Here is a tiny trained network, its code and every weight. The questions are about switching its units off for an input and a target symbol, where a switched-off unit gives its printed mean instead of its output.

import numpy as np


def w(rows, s, z=0):
    codes = np.array(rows[::2]) - 128.0
    scale = np.full(codes.shape[1], s)
    scale[-1] = z or s
    return codes * scale


def norm(h):
    return h / np.sqrt((h * h).mean(-1, keepdims=True) + 1e-5)


def f(y):
    return y / 2 * (1 + np.tanh(0.7978845608 * (y + 0.044715 * y**3)))


def softmax(a):
    e = np.exp(a - a.max(-1, keepdims=True))
    return e / e.sum(-1, keepdims=True)


def log_softmax(a):
    a = a - a.max(-1, keepdims=True)
    return a - np.log(np.exp(a).sum(-1, keepdims=True))


def net(x, mask):
    ids = ['ΓΔΘΣαβεζημξπτφψω'.index(c) for c in x.split()]
    T = len(ids)
    res = E[ids] + P[:T]
    u = 0
    for l in range(2):
        r = norm(res)
        for j in range(2):
            rows = slice(2 * j, 2 * j + 2)
            q, k, v = (r @ M[l][rows].T for M in (Q, K, V))
            z = softmax(np.where(np.tri(T) > 0, q @ k.T / 2**0.5, -1e9)) @ v
            o = O[l][rows]
            res = res + np.where(mask[u + j], z, o[:, -1]) @ o[:, :-1]
        u += 2
        y = f(norm(res) @ A[l][:, :-1].T + A[l][:, -1])
        res = res + np.where(mask[u : u + 8], y, B[l][:, -1]) @ B[l][:, :-1]
        u += 8
    return log_softmax(norm(res)[-1] @ U[:, :-1].T + U[:, -1])


Q, K, V, O, A, B = {}, {}, {}, {}, {}, {}
E = w([
[84,135,130,132],'Γ',
[176,122,126,99],'Δ',
[144,123,134,117],'Θ',
[113,132,130,126],'Σ',
[106,151,133,128],'α',
[152,128,134,111],'β',
[70,166,115,133],'ε',
[82,133,125,128],'ζ',
[91,141,120,128],'η',
[144,80,166,109],'μ',
[154,124,128,109],'ξ',
[77,133,134,136],'π',
[198,141,134,96],'τ',
[40,173,127,154],'φ',
[110,129,161,193],'ψ',
[154,76,107,252],'ω',
],0.019)
P = w([
[8,47,21,104],'0',
[205,228,42,147],'1',
[66,66,63,108],'2',
[178,208,103,148],'3',
[86,63,112,105],'4',
[155,190,168,151],'5',
[100,49,167,108],'6',
[144,194,219,152],'7',
[119,106,32,78],'8',
],0.013)
Q[0] = w([
[129,5,40,146],'0.h0',
[167,159,148,34],'0.h0',
[98,78,101,41],'0.h1',
[142,86,131,146],'0.h1',
],0.018)
K[0] = w([
[130,70,64,8],'0.h0',
[161,83,116,211],'0.h0',
[104,141,59,57],'0.h1',
[124,131,76,133],'0.h1',
],0.016)
V[0] = w([
[142,85,130,170],'0.h0',
[111,115,127,90],'0.h0',
[72,182,193,54],'0.h1',
[142,75,170,250],'0.h1',
],0.012)
O[0] = w([
[89,143,100,128,141],'0.h0',
[95,114,147,186,136],'0.h0',
[215,65,170,82,2],'0.h1',
[177,145,84,254,205],'0.h1',
],0.0092,0.0041)
A[0] = w([
[135,117,128,116,47],'0.n0',
[30,137,157,132,142],'0.n1',
[89,222,191,205,223],'0.n2',
[91,180,122,130,85],'0.n3',
[127,134,157,124,3],'0.n4',
[164,189,217,72,69],'0.n5',
[163,182,118,75,124],'0.n6',
[196,6,88,113,158],'0.n7',
],0.014,0.0026)
B[0] = w([
[137,138,110,147,118],'0.n0',
[151,37,158,98,197],'0.n1',
[193,125,77,34,254],'0.n2',
[147,90,160,107,151],'0.n3',
[194,144,128,112,115],'0.n4',
[151,126,158,3,153],'0.n5',
[99,109,125,78,153],'0.n6',
[18,96,150,160,141],'0.n7',
],0.015,0.0092)
Q[1] = w([
[52,5,62,98],'1.h0',
[243,107,112,69],'1.h0',
[97,168,135,125],'1.h1',
[96,120,169,181],'1.h1',
],0.017)
K[1] = w([
[136,90,32,24],'1.h0',
[250,61,163,172],'1.h0',
[162,96,178,137],'1.h1',
[97,70,61,75],'1.h1',
],0.018)
V[1] = w([
[145,83,73,125],'1.h0',
[159,138,100,2],'1.h0',
[163,12,116,183],'1.h1',
[222,229,148,106],'1.h1',
],0.014)
O[1] = w([
[116,75,168,171,210],'1.h0',
[108,141,254,113,246],'1.h0',
[97,45,122,153,150],'1.h1',
[79,164,210,246,138],'1.h1',
],0.011)
A[1] = w([
[64,30,136,62,127],'1.n0',
[90,119,83,207,186],'1.n1',
[148,149,114,76,75],'1.n2',
[51,4,109,110,193],'1.n3',
[40,137,152,97,147],'1.n4',
[170,138,63,131,106],'1.n5',
[122,145,133,37,78],'1.n6',
[164,200,176,115,4],'1.n7',
],0.017,0.0034)
B[1] = w([
[144,143,19,150,249],'1.n0',
[186,111,193,94,155],'1.n1',
[130,127,162,104,138],'1.n2',
[3,155,103,152,246],'1.n3',
[124,69,140,197,173],'1.n4',
[153,79,146,161,149],'1.n5',
[124,78,176,95,172],'1.n6',
[115,213,83,122,161],'1.n7',
],0.027,0.014)
U = w([
[84,115,61,137,252],'Γ',
[76,120,193,184,136],'Δ',
[113,113,213,168,70],'Θ',
[134,123,197,153,54],'Σ',
[140,134,143,110,36],'α',
[139,135,142,106,40],'β',
[139,132,145,110,29],'ε',
[138,134,135,118,23],'ζ',
[141,133,142,103,49],'η',
[141,128,139,98,60],'μ',
[140,133,146,108,54],'ξ',
[139,135,139,105,50],'π',
[130,148,177,79,111],'τ',
[137,135,154,88,78],'φ',
[153,247,129,164,130],'ψ',
[224,81,108,171,175],'ω',
],0.013,0.0034)

Each question gives the input, a string of symbols that net reads in full, and the target symbol t.
The units are the heads (2 rows each of Q, K, V and O) and the neurons (one row each of A and B). Each row of codes is followed by its name. A weight is (code - 128) times the scale printed after its matrix; where a second scale follows, it is the last column's (O, A, B and U).
mask holds one flag per unit, layer by layer, with each layer's heads first. A switched-off unit (its flag False) gives its mean, the last column of its rows in O or B, instead of its output. The means were averaged over made-up inputs and are rounded, as every weight is.
A unit's drop is (log p(t) with every unit on - log p(t) with that unit switched off) / (log p(t) with every unit on - log p(t) with every unit switched off).
The circuit of an input: a set's keep is (log p(t) with only the set's units on - log p(t) with every unit switched off) / (log p(t) with every unit on - log p(t) with every unit switched off). Starting from the 12 units with the biggest drops (on a tie, the unit counted first), units are removed one at a time, each time the one whose removal leaves the highest keep (on an exact tie, the one counted first), for as long as the keep stays at least 0.8.
units of the circuit, in order: the units of the circuit, biggest drop first
most important unit: the unit with the biggest drop
top k neurons: the k neurons with the biggest drops, biggest first
k most important neurons of layer l: the k neurons of layer l with the biggest drops, biggest first
which heads matter: for each layer, one digit per head in row order, 1 if its drop is at least 0.15 and else 0, layers parted by /
input ω Δ ω ψ φ α ψ ξ, target ψ: most important unit	0.h1
input τ ε ψ φ ψ Σ ω η, target ω: units of the circuit, in order	(0.h1, 1.n3)
input τ ω ω ζ, target ω: which heads matter	01 / 10
input τ α ζ ω ψ ε φ τ ω, target Δ: 3 most important neurons of layer 0	(0.n1, 0.n6, 0.n7)
input ψ ξ Γ ω β π, target ω: units of the circuit, in order	(1.n3, 0.h1)
input ψ α ω Γ, target ω: top 2 neurons	(1.n3, 0.n2)
input φ η Δ ω ψ ζ ω, target Δ: which heads matter	01 / 01
input η τ τ ψ ω ε, target ω: units of the circuit, in order	(0.h1, 1.n3)
input ξ ω ψ ω ψ, target Δ: which heads matter	01 / 01
input Θ ξ ψ μ, target ψ: units of the circuit, in order	(1.h1, 0.n1, 1.n7)
input τ ζ Θ φ ω ζ, target ω: units of the circuit, in order	(0.h1, 1.n3)
input α ψ τ α Σ μ ω φ, target ω: 2 most important neurons of layer 1	(1.n3, 1.n5)
input ψ ω α ψ, target ω: which heads matter	00 / 10
input β ψ Σ ψ ψ β β ψ, target ψ: most important unit	0.n2
input Σ α ω μ ζ ψ, target ψ: top 3 neurons	(0.n2, 0.n1, 1.n7)
input τ ψ ψ φ ψ μ, target ψ: units of the circuit, in order	(1.h1, 1.n7, 1.n3)
input ω ω β ψ Σ Σ, target ψ: units of the circuit, in order	(1.h1, 0.n1, 1.n7, 1.n3)
input α η α ω τ Σ ψ α, target ψ: top 3 neurons	(0.n1, 0.n2, 1.n7)
input Δ ω Γ τ, target ω: 3 most important neurons of layer 1	(1.n3, 1.n5, 1.n0)
input μ ω ω β ζ ω ψ α, target ω: most important unit	1.h0
input Θ τ α ω, target ω: which heads matter	01 / 00
input ψ ξ ε ε ψ ζ, target ψ: top 2 neurons	(0.n2, 1.n3)
